Here is a tiny trained network, its code and every weight. The questions are about switching its units off for an input and a class, where a switched-off unit gives its printed mean instead of its output.

import numpy as np


def w(rows, s, z=0):
    codes = np.array(rows[::2]) - 128.0
    scale = np.full(codes.shape[1], s)
    scale[-1] = z or s
    return codes * scale


def norm(h):
    return h / np.sqrt((h * h).mean(-1, keepdims=True) + 1e-5)


def f(y):
    return np.maximum(y, 0)


def log_softmax(a):
    a = a - a.max(-1, keepdims=True)
    return a - np.log(np.exp(a).sum(-1, keepdims=True))


def net(x, mask):
    res = np.array(x, float).reshape(1, 7) / 4 @ E
    u = 0
    for l in range(3):
        y = f(norm(res) @ A[l][:, :-1].T + A[l][:, -1])
        res = res + np.where(mask[u : u + 4], y, B[l][:, -1]) @ B[l][:, :-1]
        u += 4
    return log_softmax(norm(res)[-1] @ U[:, :-1].T + U[:, -1])


A, B = {}, {}
E = w([
[151,173,118,225,170,89,240,112,231,113,65],'x0',
[145,44,140,74,114,63,204,90,126,230,110],'x1',
[124,127,123,123,130,125,128,132,127,121,132],'x2',
[99,94,80,160,123,145,194,22,8,39,114],'x3',
[129,1,56,197,73,172,89,133,207,110,72],'x4',
[4,67,233,137,173,50,81,60,196,61,161],'x5',
[219,127,98,168,130,45,42,70,111,133,153],'x6',
],0.0081)
A[0] = w([
[162,226,193,112,155,91,186,125,82,121,194,1],'L0N1',
[224,149,83,156,125,14,77,106,133,81,165,36],'L0N2',
[126,254,111,185,166,211,48,131,164,15,149,13],'L0N3',
[162,204,117,214,160,47,238,124,221,83,50,22],'L0N4',
],0.0079,0.0095)
B[0] = w([
[61,188,27,66,206,101,72,138,115,146,12,172],'L0N1',
[90,68,235,201,140,176,152,196,25,227,59,188],'L0N2',
[211,90,166,73,83,61,183,183,130,57,108,221],'L0N3',
[134,77,153,4,88,231,23,84,73,145,189,253],'L0N4',
],0.011,0.0048)
A[1] = w([
[92,70,36,181,105,134,75,141,174,114,80,50],'L1N1',
[133,70,115,68,143,81,196,46,142,252,104,71],'L1N2',
[139,70,113,60,120,59,188,84,141,211,122,1],'L1N3',
[35,134,165,55,154,255,249,210,173,84,96,22],'L1N4',
],0.0073,0.01)
B[1] = w([
[93,200,95,67,204,73,111,107,115,143,85,176],'L1N1',
[168,163,168,133,110,137,101,209,98,10,125,255],'L1N2',
[161,149,112,121,81,135,153,203,128,38,108,164],'L1N3',
[187,90,184,202,137,96,77,123,36,197,101,238],'L1N4',
],0.012,0.0037)
A[2] = w([
[169,147,77,168,160,173,250,21,2,55,152,49],'L2N1',
[148,21,54,178,61,165,82,135,203,112,9,1],'L2N2',
[208,196,173,115,169,138,110,231,222,229,175,82],'L2N3',
[211,191,24,162,112,195,192,164,101,179,163,223],'L2N4',
],0.0074,0.0044)
B[2] = w([
[79,137,61,157,27,126,63,152,250,183,80,226],'L2N1',
[86,254,135,36,203,89,157,126,12,139,109,226],'L2N2',
[50,108,3,189,35,148,135,43,128,97,71,243],'L2N3',
[143,92,218,135,218,109,195,99,207,126,233,255],'L2N4',
],0.0098,0.0058)
U = w([
[83,237,88,51,244,80,131,137,83,142,55,103],'0',
[205,117,159,112,59,101,163,224,112,9,107,126],'1',
[154,75,198,250,139,135,110,144,28,225,86,120],'2',
[143,94,128,37,92,215,62,82,114,136,208,95],'3',
[54,150,67,192,18,103,128,99,205,143,105,75],'4',
[122,94,168,183,243,87,182,101,210,101,230,249],'5',
],0.015)

Each question gives the input, the list of numbers given to net, and the class t.
The units are the neurons (one row each of A and B). Each row of codes is followed by its name. A weight is (code - 128) times the scale printed after its matrix; where a second scale follows, it is the last column's (A, B and U).
mask holds one flag per neuron, layer by layer. A switched-off neuron (its flag False) gives its mean, the last column of its row in B, instead of its output. The means were averaged over made-up inputs and are rounded, as every weight is.
A unit's drop is (log p(t) with every unit on - log p(t) with that unit switched off) / (log p(t) with every unit on - log p(t) with every unit switched off).
The circuit of an input: a set's keep is (log p(t) with only the set's units on - log p(t) with every unit switched off) / (log p(t) with every unit on - log p(t) with every unit switched off). Starting from all 12 units, units are removed one at a time, each time the one whose removal leaves the highest keep (on an exact tie, the one counted first), for as long as the keep stays at least 0.8.
circuit, biggest first: the units of the circuit, biggest drop first
top k neurons: the k neurons with the biggest drops, biggest first
top k neurons in layer l: the k neurons of layer l with the biggest drops, biggest first
input [4,-6,7,6,1,4,0], class 1: circuit, biggest first	(L0N3)
input [-7,7,6,0,6,1,0], class 1: top 2 neurons	(L1N2; L0N4)
input [-5,-7,-2,0,8,-5,-6], class 0: top 2 neurons	(L2N2; L0N4)
input [6,6,4,-6,1,1,1], class 1: top 2 neurons	(L1N2; L1N3)
input [-4,-6,7,8,6,5,1], class 4: circuit, biggest first	(L0N4; L2N1)
input [-5,7,-8,5,5,4,-3], class 1: top 2 neurons	(L1N2; L0N4)
input [8,5,8,-5,7,0,-1], class 3: top 2 neurons	(L0N4; L0N1)
input [-6,-5,-4,7,3,7,7], class 2: circuit, biggest first	(L0N2; L0N4)
input [-3,6,-4,6,3,4,1], class 1: top 3 neurons	(L1N2; L0N4; L2N3)
input [3,5,8,5,2,-7,-8], class 2: top 2 neurons	(L1N4; L2N1)
input [-4,0,1,-5,-6,-8,4], class 5: circuit, biggest first	(L2N4; L0N4)
input [6,6,4,-7,-6,3,6], class 4: top 2 neurons in layer 1	(L1N4; L1N1)
input [4,2,-5,4,7,-8,5], class 5: top 2 neurons	(L2N4; L0N1)
input [-1,-8,6,-1,-7,-8,0], class 1: top 4 neurons	(L0N3; L2N2; L1N1; L2N4)
input [-2,7,-4,-2,4,7,8], class 2: top neuron	(L0N2)
input [6,-7,-7,1,-4,-8,6], class 5: top 2 neurons in layer 2	(L2N4; L2N2)
input [6,6,1,1,6,-7,-4], class 5: top 2 neurons in layer 2	(L2N4; L2N3)
input [2,-5,0,7,-5,-4,-7], class 2: top 2 neurons in layer 2	(L2N3; L2N4)
input [-5,-8,-7,-7,3,-3,-1], class 1: top 2 neurons in layer 0	(L0N3; L0N4)
input [2,-6,5,8,0,0,2], class 4: circuit, biggest first	(L2N1)
